Below is a small trained network, with its code and all its weights. Each question gives an input and a target symbol and asks what happens when units are switched off, that is, made to give their printed mean instead of their output.

import numpy as np


def w(rows, s, z=0):
    codes = np.array(rows[::2]) - 128.0
    scale = np.full(codes.shape[1], s)
    scale[-1] = z or s
    return codes * scale


def f(y):
    return y / 2 * (1 + np.tanh(0.7978845608 * (y + 0.044715 * y**3)))


def softmax(a):
    e = np.exp(a - a.max(-1, keepdims=True))
    return e / e.sum(-1, keepdims=True)


def log_softmax(a):
    a = a - a.max(-1, keepdims=True)
    return a - np.log(np.exp(a).sum(-1, keepdims=True))


def net(x, mask):
    ids = ['ελπφψω'.index(c) for c in x.split()]
    T = len(ids)
    res = E[ids] + P[:T]
    u = 0
    for l in range(2):
        q, k, v = (res @ M[l].T for M in (Q, K, V))
        z = softmax(np.where(np.tri(T) > 0, q @ k.T / 4**0.5, -1e9)) @ v
        res = res + np.where(mask[u], z, O[l][:, -1]) @ O[l][:, :-1]
        u += 1
        y = f(res @ A[l][:, :-1].T + A[l][:, -1])
        res = res + np.where(mask[u : u + 12], y, B[l][:, -1]) @ B[l][:, :-1]
        u += 12
    return log_softmax(res[-1] @ U[:, :-1].T + U[:, -1])


Q, K, V, O, A, B = {}, {}, {}, {}, {}, {}
E = w([
[95,195,94,117,94,120,155,80],'ε',
[168,154,141,13,77,107,166,100],'λ',
[106,117,110,123,128,166,112,250],'π',
[70,164,139,152,214,166,172,198],'φ',
[86,110,240,138,110,81,178,87],'ψ',
[89,197,119,27,90,133,115,162],'ω',
],0.018)
P = w([
[50,47,178,198,100,28,106,83],'0',
[136,187,93,25,171,128,84,182],'1',
[108,126,132,114,104,224,90,34],'2',
[187,161,97,96,164,124,103,223],'3',
[81,88,118,173,76,255,128,105],'4',
[197,143,86,95,120,105,131,240],'5',
[53,149,150,189,98,217,127,72],'6',
[212,157,82,43,167,87,66,141],'7',
[76,194,140,179,53,224,134,45],'8',
[245,151,91,95,151,98,106,216],'9',
[82,205,149,204,46,253,141,107],'10',
[229,133,97,83,161,80,96,194],'11',
[98,150,147,154,54,225,135,64],'12',
],0.0088)
Q[0] = w([
[246,141,49,63,55,106,109,209],'L0H0',
[188,140,117,130,171,122,109,144],'L0H0',
[156,98,122,71,127,161,149,174],'L0H0',
[101,125,107,166,60,141,156,135],'L0H0',
],0.012)
K[0] = w([
[161,254,203,198,25,145,138,190],'L0H0',
[119,144,109,74,67,203,168,94],'L0H0',
[49,181,153,179,133,216,209,114],'L0H0',
[150,82,43,122,98,168,160,94],'L0H0',
],0.0078)
V[0] = w([
[174,163,47,121,82,40,109,79],'L0H0',
[80,229,121,175,31,90,114,241],'L0H0',
[179,78,90,166,126,55,185,96],'L0H0',
[189,184,88,73,157,255,204,90],'L0H0',
],0.0059)
O[0] = w([
[52,122,91,90,91,81,139,76,22],'L0H0',
[33,111,94,101,102,152,91,94,254],'L0H0',
[183,1,64,137,34,192,73,86,10],'L0H0',
[190,131,75,51,127,171,75,50,135],'L0H0',
],0.0091,0.0045)
A[0] = w([
[131,191,113,139,61,89,112,54,254],'L0N0',
[107,188,67,72,184,52,93,173,22],'L0N1',
[74,172,140,151,69,189,110,62,227],'L0N2',
[81,91,99,203,123,115,48,139,169],'L0N3',
[134,62,51,156,152,204,27,151,197],'L0N4',
[40,137,149,89,94,78,106,88,108],'L0N5',
[127,177,25,91,158,83,149,180,124],'L0N6',
[135,99,156,181,178,140,142,119,36],'L0N7',
[166,57,180,139,104,2,113,207,182],'L0N8',
[126,184,141,176,150,196,73,162,239],'L0N9',
[140,188,161,130,115,103,91,220,62],'L0N10',
[88,148,105,77,101,87,104,153,19],'L0N11',
],0.008,0.0028)
B[0] = w([
[15,119,104,152,112,143,89,190,202],'L0N0',
[231,59,109,153,106,98,234,154,227],'L0N1',
[77,198,121,49,159,170,92,190,233],'L0N2',
[73,216,114,156,88,230,100,184,134],'L0N3',
[142,254,168,72,111,110,155,87,142],'L0N4',
[171,175,146,149,115,111,162,158,207],'L0N5',
[105,116,27,104,159,150,204,157,223],'L0N6',
[113,52,83,104,141,146,170,38,140],'L0N7',
[174,170,193,244,133,102,102,126,169],'L0N8',
[79,123,149,93,50,121,98,79,254],'L0N9',
[143,110,109,124,116,66,145,137,221],'L0N10',
[167,25,183,197,80,77,142,84,167],'L0N11',
],0.008)
Q[1] = w([
[19,68,129,6,46,236,208,196],'L1H0',
[139,93,107,162,17,131,110,79],'L1H0',
[96,200,192,16,88,245,132,107],'L1H0',
[78,155,254,54,25,79,104,134],'L1H0',
],0.0076)
K[1] = w([
[107,120,76,166,103,134,132,123],'L1H0',
[147,196,187,88,54,99,187,164],'L1H0',
[1,134,151,198,93,49,174,53],'L1H0',
[122,90,176,183,83,75,79,130],'L1H0',
],0.0093)
V[1] = w([
[203,47,136,181,130,63,162,80],'L1H0',
[151,184,134,183,168,185,148,253],'L1H0',
[176,190,180,37,33,56,178,168],'L1H0',
[81,106,134,85,154,117,165,147],'L1H0',
],0.0066)
O[1] = w([
[184,201,176,76,5,72,182,229,115],'L1H0',
[114,193,89,254,206,44,155,94,251],'L1H0',
[129,175,163,143,74,22,25,73,196],'L1H0',
[131,141,83,178,248,158,34,151,154],'L1H0',
],0.0072,0.013)
A[1] = w([
[104,66,136,169,125,49,82,220,166],'L1N0',
[43,131,117,115,65,143,52,105,174],'L1N1',
[134,154,136,131,109,55,240,183,146],'L1N2',
[127,120,155,113,218,164,233,219,245],'L1N3',
[147,208,186,146,99,157,255,180,73],'L1N4',
[116,171,162,166,128,164,84,46,83],'L1N5',
[188,54,104,76,48,196,168,118,76],'L1N6',
[89,144,153,168,123,184,151,141,147],'L1N7',
[175,172,148,157,129,107,80,88,197],'L1N8',
[165,185,10,114,178,142,222,17,229],'L1N9',
[115,108,156,71,103,161,79,107,235],'L1N10',
[180,113,113,155,189,144,149,132,2],'L1N11',
],0.0083,0.0023)
B[1] = w([
[144,90,161,69,155,125,118,82,183],'L1N0',
[183,110,143,76,144,181,117,112,179],'L1N1',
[150,135,100,60,151,160,178,77,250],'L1N2',
[185,167,132,137,126,169,142,171,192],'L1N3',
[93,136,156,198,146,141,132,113,223],'L1N4',
[93,108,131,83,76,121,207,154,173],'L1N5',
[195,253,76,165,112,212,78,29,127],'L1N6',
[153,84,171,90,82,128,150,188,174],'L1N7',
[165,145,126,102,104,96,36,100,165],'L1N8',
[108,119,154,164,113,81,151,177,217],'L1N9',
[68,60,106,73,89,75,208,153,133],'L1N10',
[173,210,96,125,142,176,181,130,144],'L1N11',
],0.0077,0.02)
U = w([
[101,113,75,188,83,94,118,194,202],'ε',
[157,165,84,146,114,222,155,64,7],'λ',
[122,97,115,81,227,224,129,70,120],'π',
[207,142,169,86,248,195,88,254,148],'φ',
[166,192,152,107,220,179,44,109,210],'ψ',
[161,58,138,50,124,138,164,189,80],'ω',
],0.0054,0.0016)

Each question gives the input, a string of symbols that net reads in full, and the target symbol t.
The units are the heads (4 rows each of Q, K, V and O) and the neurons (one row each of A and B). Each row of codes is followed by its name. A weight is (code - 128) times the scale printed after its matrix; where a second scale follows, it is the last column's (O, A, B and U).
mask holds one flag per unit, layer by layer, with each layer's heads first. A switched-off unit (its flag False) gives its mean, the last column of its rows in O or B, instead of its output. The means were averaged over made-up inputs and are rounded, as every weight is.
A unit's drop is (log p(t) with every unit on - log p(t) with that unit switched off) / (log p(t) with every unit on - log p(t) with every unit switched off).
The circuit of an input: a set's keep is (log p(t) with only the set's units on - log p(t) with every unit switched off) / (log p(t) with every unit on - log p(t) with every unit switched off). Starting from the 12 units with the biggest drops (on a tie, the unit counted first), units are removed one at a time, each time the one whose removal leaves the highest keep (on an exact tie, the one counted first), for as long as the keep stays at least 0.8.
units of the circuit, in order: the units of the circuit, biggest drop first
unit that matters most: the unit with the biggest drop
top k neurons: the k neurons with the biggest drops, biggest first
top k neurons in layer l: the k neurons of layer l with the biggest drops, biggest first
input ω π ψ ψ ω ω π π, target ω: units of the circuit, in order	[L0N1, L0N2, L0N10, L1N0]
input φ φ φ π φ φ ω π, target ω: top 2 neurons	[L0N2, L0N1]
input ε ε ψ ψ ψ, target π: units of the circuit, in order	[L1H0, L0N2, L0N0]
input ε ψ ε ω φ ψ ψ ψ φ φ ε ε ω, target π: units of the circuit, in order	[L1H0, L0H0, L0N0, L0N3]
input λ λ φ ψ ω φ ε, target ω: units of the circuit, in order	[L1H0, L0H0, L1N10]
input ψ π φ π φ λ, target φ: top neuron	[L0N9]
input π φ ω, target ε: top 2 neurons	[L0N3, L1N9]
input ω ψ ψ ψ ω λ φ φ ψ φ ω, target ψ: top 3 neurons in layer 0	[L0N11, L0N5, L0N0]
input φ ψ λ λ, target ψ: top 3 neurons	[L0N2, L0N8, L0N9]
input π λ φ φ ε λ, target ε: top 3 neurons	[L1N9, L1N2, L0N2]
input ε ω φ ω, target ω: top 2 neurons in layer 0	[L0N1, L0N11]
input ω ψ ω π φ π π π φ φ ε ψ φ, target ψ: top 3 neurons	[L0N2, L0N11, L0N5]
input ε φ φ, target π: top 2 neurons	[L0N1, L0N2]
input ψ ψ ψ ψ φ π π φ λ λ ψ π, target ψ: top 3 neurons	[L0N8, L0N2, L0N10]
input ω ψ λ, target ψ: top 3 neurons in layer 0	[L0N5, L0N9, L0N11]
input ω ψ ω ω ε ω φ φ ε, target ψ: top 3 neurons	[L0N5, L1N1, L0N11]
input φ φ ω, target φ: top 2 neurons	[L0N7, L1N3]
input ψ φ ψ φ π ψ ψ ω ε φ φ ω φ, target λ: top 3 neurons	[L0N8, L1N2, L1N4]
input ψ ω φ π ψ φ π ω, target ω: top neuron	[L0N2]
input ω ψ ω φ ε π, target ε: top 3 neurons in layer 0	[L0N4, L0N2, L0N6]
input ω φ π λ ω φ φ, target ψ: top 2 neurons	[L0N11, L0N5]
input ψ λ π, target λ: top 4 neurons	[L0N8, L1N2, L1N4, L0N4]
input π φ ω π φ φ ψ, target ε: unit that matters most	L0N3
input λ ω λ π φ ψ φ ψ ψ φ ψ φ λ, target ω: top 2 neurons	[L1N10, L0N1]
input φ φ φ ω ω φ λ λ φ, target φ: top 2 neurons in layer 0	[L0N7, L0N2]
input φ φ ε ω φ π π ω ε π, target ε: top 3 neurons in layer 1	[L1N9, L1N2, L1N1]
input ψ ψ φ, target λ: top 3 neurons in layer 0	[L0N8, L0N9, L0N2]
input λ ψ ω ε ψ, target ω: top 3 neurons in layer 0	[L0N6, L0N1, L0N2]
input φ ε φ ω ω φ ε λ λ ε, target ε: top 2 neurons in layer 0	[L0N1, L0N6]
input ψ φ φ ε π ψ ω ψ, target ψ: top 2 neurons in layer 0	[L0N9, L0N8]
